Below is a small trained network, with its code and all its weights. Each question gives an input and a target symbol and asks what happens when units are switched off, that is, made to give their printed mean instead of their output.

import numpy as np


def w(rows, s, z=0):
    codes = np.array(rows[::2]) - 128.0
    scale = np.full(codes.shape[1], s)
    scale[-1] = z or s
    return codes * scale


def f(y):
    return np.maximum(y, 0)


def softmax(a):
    e = np.exp(a - a.max(-1, keepdims=True))
    return e / e.sum(-1, keepdims=True)


def log_softmax(a):
    a = a - a.max(-1, keepdims=True)
    return a - np.log(np.exp(a).sum(-1, keepdims=True))


def net(x, mask):
    ids = ['γδζηθλξστφψ'.index(c) for c in x.split()]
    T = len(ids)
    res = E[ids] + P[:T]
    q, k, v = (res @ M[0].T for M in (Q, K, V))
    z = softmax(np.where(np.tri(T) > 0, q @ k.T / 3**0.5, -1e9)) @ v
    res = res + np.where(mask[0], z, O[0][:, -1]) @ O[0][:, :-1]
    y = f(res @ A[0][:, :-1].T + A[0][:, -1])
    res = res + np.where(mask[1:17], y, B[0][:, -1]) @ B[0][:, :-1]
    return log_softmax(res[-1] @ U[:, :-1].T + U[:, -1])


Q, K, V, O, A, B = {}, {}, {}, {}, {}, {}
E = w([
[115,69,151,97],'γ',
[186,34,125,56],'δ',
[116,101,118,70],'ζ',
[27,113,100,193],'η',
[221,193,108,136],'θ',
[109,171,246,2],'λ',
[125,78,77,90],'ξ',
[133,48,227,225],'σ',
[137,1,42,214],'τ',
[28,245,53,62],'φ',
[15,10,93,185],'ψ',
],0.016)
P = w([
[175,2,76,49],'0',
[156,36,124,62],'1',
[138,64,155,88],'2',
[135,83,162,108],'3',
[128,93,155,108],'4',
[126,98,156,126],'5',
[118,97,155,134],'6',
[120,111,154,138],'7',
[119,105,155,152],'8',
[112,112,174,139],'9',
[119,136,139,145],'10',
[127,133,135,162],'11',
[130,116,146,155],'12',
[123,81,179,130],'13',
],0.009)
Q[0] = w([
[88,254,153,223],'H1',
[202,196,25,168],'H1',
[161,246,52,177],'H1',
],0.008)
K[0] = w([
[135,100,88,75],'H1',
[164,93,74,64],'H1',
[102,31,254,60],'H1',
],0.0072)
V[0] = w([
[90,2,129,165],'H1',
[208,29,230,163],'H1',
[47,177,204,120],'H1',
],0.0075)
O[0] = w([
[32,2,92,177,255],'H1',
[192,71,178,158,176],'H1',
[38,77,207,51,102],'H1',
],0.0094,0.0068)
A[0] = w([
[154,111,152,161,139],'N1',
[93,125,38,51,135],'N2',
[19,126,171,162,201],'N3',
[153,150,120,201,241],'N4',
[69,166,224,67,213],'N5',
[131,49,26,77,253],'N6',
[82,99,237,190,166],'N7',
[161,137,147,126,223],'N8',
[110,127,107,168,173],'N9',
[135,57,66,198,102],'N10',
[101,125,89,160,43],'N11',
[92,111,73,200,65],'N12',
[77,130,154,59,49],'N13',
[102,177,86,73,200],'N14',
[1,179,120,195,71],'N15',
[113,120,187,218,78],'N16',
],0.009,0.0042)
B[0] = w([
[176,54,131,209,157],'N1',
[86,232,110,83,155],'N2',
[94,156,178,80,230],'N3',
[28,148,142,140,167],'N4',
[122,102,70,196,161],'N5',
[127,209,192,175,243],'N6',
[148,107,63,138,219],'N7',
[97,255,85,201,142],'N8',
[101,131,119,117,174],'N9',
[130,160,132,30,249],'N10',
[166,147,114,143,155],'N11',
[146,92,99,136,201],'N12',
[181,111,135,89,146],'N13',
[175,229,214,213,142],'N14',
[209,100,178,110,191],'N15',
[117,43,111,93,179],'N16',
],0.0058,0.015)
U = w([
[150,114,33,60,67],'γ',
[148,109,114,134,1],'δ',
[155,130,80,76,74],'ζ',
[18,175,103,171,93],'η',
[130,148,47,168,155],'θ',
[172,126,152,75,168],'λ',
[121,143,39,91,129],'ξ',
[125,112,190,183,65],'σ',
[106,124,2,136,130],'τ',
[96,182,131,248,219],'φ',
[31,125,77,138,170],'ψ',
],0.0097,0.0067)

Each question gives the input, a string of symbols that net reads in full, and the target symbol t.
The units are the heads (3 rows each of Q, K, V and O) and the neurons (one row each of A and B). Each row of codes is followed by its name. A weight is (code - 128) times the scale printed after its matrix; where a second scale follows, it is the last column's (O, A, B and U).
mask holds one flag per unit, heads first, then neurons. A switched-off unit (its flag False) gives its mean, the last column of its rows in O or B, instead of its output. The means were averaged over made-up inputs and are rounded, as every weight is.
A unit's drop is (log p(t) with every unit on - log p(t) with that unit switched off) / (log p(t) with every unit on - log p(t) with every unit switched off).
The circuit of an input: a set's keep is (log p(t) with only the set's units on - log p(t) with every unit switched off) / (log p(t) with every unit on - log p(t) with every unit switched off). Starting from the 12 units with the biggest drops (on a tie, the unit counted first), units are removed one at a time, each time the one whose removal leaves the highest keep (on an exact tie, the one counted first), for as long as the keep stays at least 0.8.
units of the circuit, in order: the units of the circuit, biggest drop first
top k neurons: the k neurons with the biggest drops, biggest first
drop when u is switched off: that unit's drop, to one decimal
input δ η δ λ σ φ η τ σ σ, target ψ: units of the circuit, in order : [N6; H1]
input σ λ θ, target φ: top 2 neurons : [N10; N8]
input γ σ λ, target σ: units of the circuit, in order : [H1]
input γ φ η τ ξ φ θ τ λ, target φ: top 2 neurons : [N5; N14]
input φ η λ φ ζ, target η: units of the circuit, in order : [H1; N2; N14]
input ψ τ ζ γ λ γ φ φ γ γ γ δ φ λ, target η: units of the circuit, in order : [N5; H1]
input τ ζ δ σ η λ η ψ λ, target ψ: units of the circuit, in order : [N5; H1]
input τ η λ, target ψ: top 3 neurons : [N5; N15; N10]
input φ γ λ, target φ: top 2 neurons : [N14; N5]
input σ θ δ φ θ, target φ: top 2 neurons : [N8; N4]
input η θ φ φ θ σ φ, target φ: drop when N5 is switched off : 0.1
input γ η ζ η φ θ λ τ θ ξ δ θ γ, target φ: drop when N10 is switched off : 0.7
input η η γ ξ φ, target φ: drop when N10 is switched off : 0.3
input γ σ η σ, target ψ: top neuron : [N7]
